Below is a small trained network, with its code and all its weights. Each question gives an input and a class and asks what happens when units are switched off, that is, made to give their printed mean instead of their output.

import numpy as np


def w(rows, s, z=0):
    codes = np.array(rows[::2]) - 128.0
    scale = np.full(codes.shape[1], s)
    scale[-1] = z or s
    return codes * scale


def norm(h):
    return h / np.sqrt((h * h).mean(-1, keepdims=True) + 1e-5)


def f(y):
    return y / 2 * (1 + np.tanh(0.7978845608 * (y + 0.044715 * y**3)))


def log_softmax(a):
    a = a - a.max(-1, keepdims=True)
    return a - np.log(np.exp(a).sum(-1, keepdims=True))


def net(x, mask):
    res = np.array(x, float).reshape(1, 3) / 4 @ E
    u = 0
    for l in range(3):
        y = f(norm(res) @ A[l][:, :-1].T + A[l][:, -1])
        res = res + np.where(mask[u : u + 10], y, B[l][:, -1]) @ B[l][:, :-1]
        u += 10
    return log_softmax(norm(res)[-1] @ U[:, :-1].T + U[:, -1])


A, B = {}, {}
E = w([
[41,104,93,168,217,69,169],'x0',
[128,15,132,179,129,4,2],'x1',
[164,89,159,206,145,181,135],'x2',
],0.0028)
A[0] = w([
[131,65,169,129,101,73,117,175],'L0N1',
[29,71,132,88,91,84,130,115],'L0N2',
[116,140,81,195,130,175,148,115],'L0N3',
[156,3,172,161,191,125,104,79],'L0N4',
[109,149,160,160,97,106,154,93],'L0N5',
[176,79,97,146,188,173,177,95],'L0N6',
[167,167,93,111,83,196,172,137],'L0N7',
[165,137,160,123,140,210,89,66],'L0N8',
[95,173,117,100,171,69,166,40],'L0N9',
[64,136,74,104,147,129,96,253],'L0N10',
],0.0049,0.00051)
B[0] = w([
[174,120,134,195,163,196,118,195],'L0N1',
[111,170,163,106,67,157,191,181],'L0N2',
[96,96,88,200,147,88,87,145],'L0N3',
[173,95,169,134,234,173,108,252],'L0N4',
[123,98,60,183,51,103,96,124],'L0N5',
[79,99,86,150,97,186,3,149],'L0N6',
[109,123,163,162,171,66,147,234],'L0N7',
[178,71,192,128,99,13,91,168],'L0N8',
[188,146,111,91,133,88,116,171],'L0N9',
[200,173,192,58,114,80,173,168],'L0N10',
],0.0034,0.0026)
A[1] = w([
[102,95,122,253,134,162,151,248],'L1N1',
[239,136,109,75,181,148,82,208],'L1N2',
[65,179,79,214,143,103,117,217],'L1N3',
[188,134,161,130,18,183,94,95],'L1N4',
[203,174,151,116,210,139,46,226],'L1N5',
[55,115,125,122,133,213,200,110],'L1N6',
[79,170,109,163,123,70,135,153],'L1N7',
[167,251,158,91,109,71,168,183],'L1N8',
[69,97,187,229,141,207,105,172],'L1N9',
[124,174,39,78,121,131,152,137],'L1N10',
],0.0044,0.0013)
B[1] = w([
[124,187,25,17,90,170,91,203],'L1N1',
[73,127,128,216,150,71,175,189],'L1N2',
[167,167,141,152,76,172,138,152],'L1N3',
[84,94,146,192,89,54,78,183],'L1N4',
[153,102,123,192,100,46,208,208],'L1N5',
[143,134,204,106,151,165,56,137],'L1N6',
[114,207,145,165,128,141,201,138],'L1N7',
[98,136,127,84,205,99,148,252],'L1N8',
[119,127,146,2,169,130,165,210],'L1N9',
[181,95,84,238,167,154,161,154],'L1N10',
],0.0037,0.0035)
A[2] = w([
[121,93,139,173,171,39,121,136],'L2N1',
[74,127,113,19,143,252,60,167],'L2N2',
[65,134,119,150,212,159,69,133],'L2N3',
[237,46,109,164,218,201,133,92],'L2N4',
[69,163,67,155,113,239,130,127],'L2N5',
[148,65,144,219,174,125,80,76],'L2N6',
[189,38,97,249,129,118,130,61],'L2N7',
[205,66,90,231,94,187,42,165],'L2N8',
[234,115,199,164,150,156,185,251],'L2N9',
[91,101,161,151,35,31,138,173],'L2N10',
],0.0039,0.0015)
B[2] = w([
[163,167,178,122,54,224,115,253],'L2N1',
[54,112,104,143,60,75,95,181],'L2N2',
[177,121,144,128,71,76,113,159],'L2N3',
[220,67,153,67,196,150,65,209],'L2N4',
[167,111,165,206,81,161,96,125],'L2N5',
[137,161,162,91,125,143,144,194],'L2N6',
[72,215,137,86,94,199,106,198],'L2N7',
[77,181,85,98,254,99,236,186],'L2N8',
[115,76,59,99,103,51,93,220],'L2N9',
[175,93,167,231,86,178,152,232],'L2N10',
],0.004,0.0023)
U = w([
[210,49,168,44,233,151,76,157],'0',
[90,65,108,114,58,81,105,80],'1',
[119,168,62,232,147,171,162,88],'2',
[188,90,231,241,38,75,148,180],'3',
[133,74,82,178,130,121,143,1],'4',
[95,69,50,105,131,137,63,108],'5',
[106,214,122,66,188,58,254,173],'6',
[67,196,87,77,63,216,94,148],'7',
],0.0093,0.0068)

Each question gives the input, the list of numbers given to net, and the class t.
The units are the neurons (one row each of A and B). Each row of codes is followed by its name. A weight is (code - 128) times the scale printed after its matrix; where a second scale follows, it is the last column's (A, B and U).
mask holds one flag per neuron, layer by layer. A switched-off neuron (its flag False) gives its mean, the last column of its row in B, instead of its output. The means were averaged over made-up inputs and are rounded, as every weight is.
A unit's drop is (log p(t) with every unit on - log p(t) with that unit switched off) / (log p(t) with every unit on - log p(t) with every unit switched off).
The circuit of an input: a set's keep is (log p(t) with only the set's units on - log p(t) with every unit switched off) / (log p(t) with every unit on - log p(t) with every unit switched off). Starting from the 12 units with the biggest drops (on a tie, the unit counted first), units are removed one at a time, each time the one whose removal leaves the highest keep (on an exact tie, the one counted first), for as long as the keep stays at least 0.8.
units of the circuit, in order: the units of the circuit, biggest drop first
unit that matters most: the unit with the biggest drop
k most important neurons: the k neurons with the biggest drops, biggest first
k most important neurons of layer l: the k neurons of layer l with the biggest drops, biggest first
drop of u: that unit's drop, to one decimal
input [-6,8,5], class 0: units of the circuit, in order -> [L2N8; L0N4]
input [6,0,5], class 5: units of the circuit, in order -> [L1N1; L0N6]
input [7,-4,4], class 7: unit that matters most -> L1N1
input [8,5,0], class 0: 3 most important neurons -> [L0N4; L1N4; L2N8]
input [7,-7,3], class 2: 2 most important neurons -> [L2N5; L1N10]
input [2,-2,0], class 2: 2 most important neurons of layer 0 -> [L0N6; L0N3]
input [-2,-4,5], class 1: 2 most important neurons -> [L2N2; L0N8]
input [2,-1,0], class 2: 3 most important neurons of layer 0 -> [L0N6; L0N3; L0N8]
input [6,6,-7], class 3: 3 most important neurons -> [L1N9; L1N1; L2N8]
input [-1,-2,4], class 1: 2 most important neurons -> [L0N8; L2N2]
input [3,-8,3], class 7: 2 most important neurons -> [L0N6; L1N6]
input [8,1,7], class 5: 2 most important neurons -> [L1N1; L2N2]
input [7,-8,2], class 2: 3 most important neurons -> [L2N5; L1N10; L0N6]
input [7,-6,1], class 2: 2 most important neurons of layer 1 -> [L1N10; L1N9]
input [4,7,-3], class 3: unit that matters most -> L0N2
input [-1,2,8], class 0: 2 most important neurons -> [L0N4; L2N4]
input [0,-6,2], class 7: 3 most important neurons -> [L0N6; L0N10; L0N4]
input [4,-8,4], class 7: 2 most important neurons -> [L0N6; L1N6]
input [0,3,-6], class 6: 2 most important neurons -> [L1N8; L0N2]
input [8,-8,2], class 2: unit that matters most -> L2N5
input [-6,0,-8], class 3: 2 most important neurons of layer 2 -> [L2N10; L2N8]
input [7,-8,4], class 7: drop of L1N5 -> 0.2
input [1,-1,6], class 5: drop of L1N6 -> 0.0
input [7,-7,1], class 2: drop of L2N6 -> 0.1
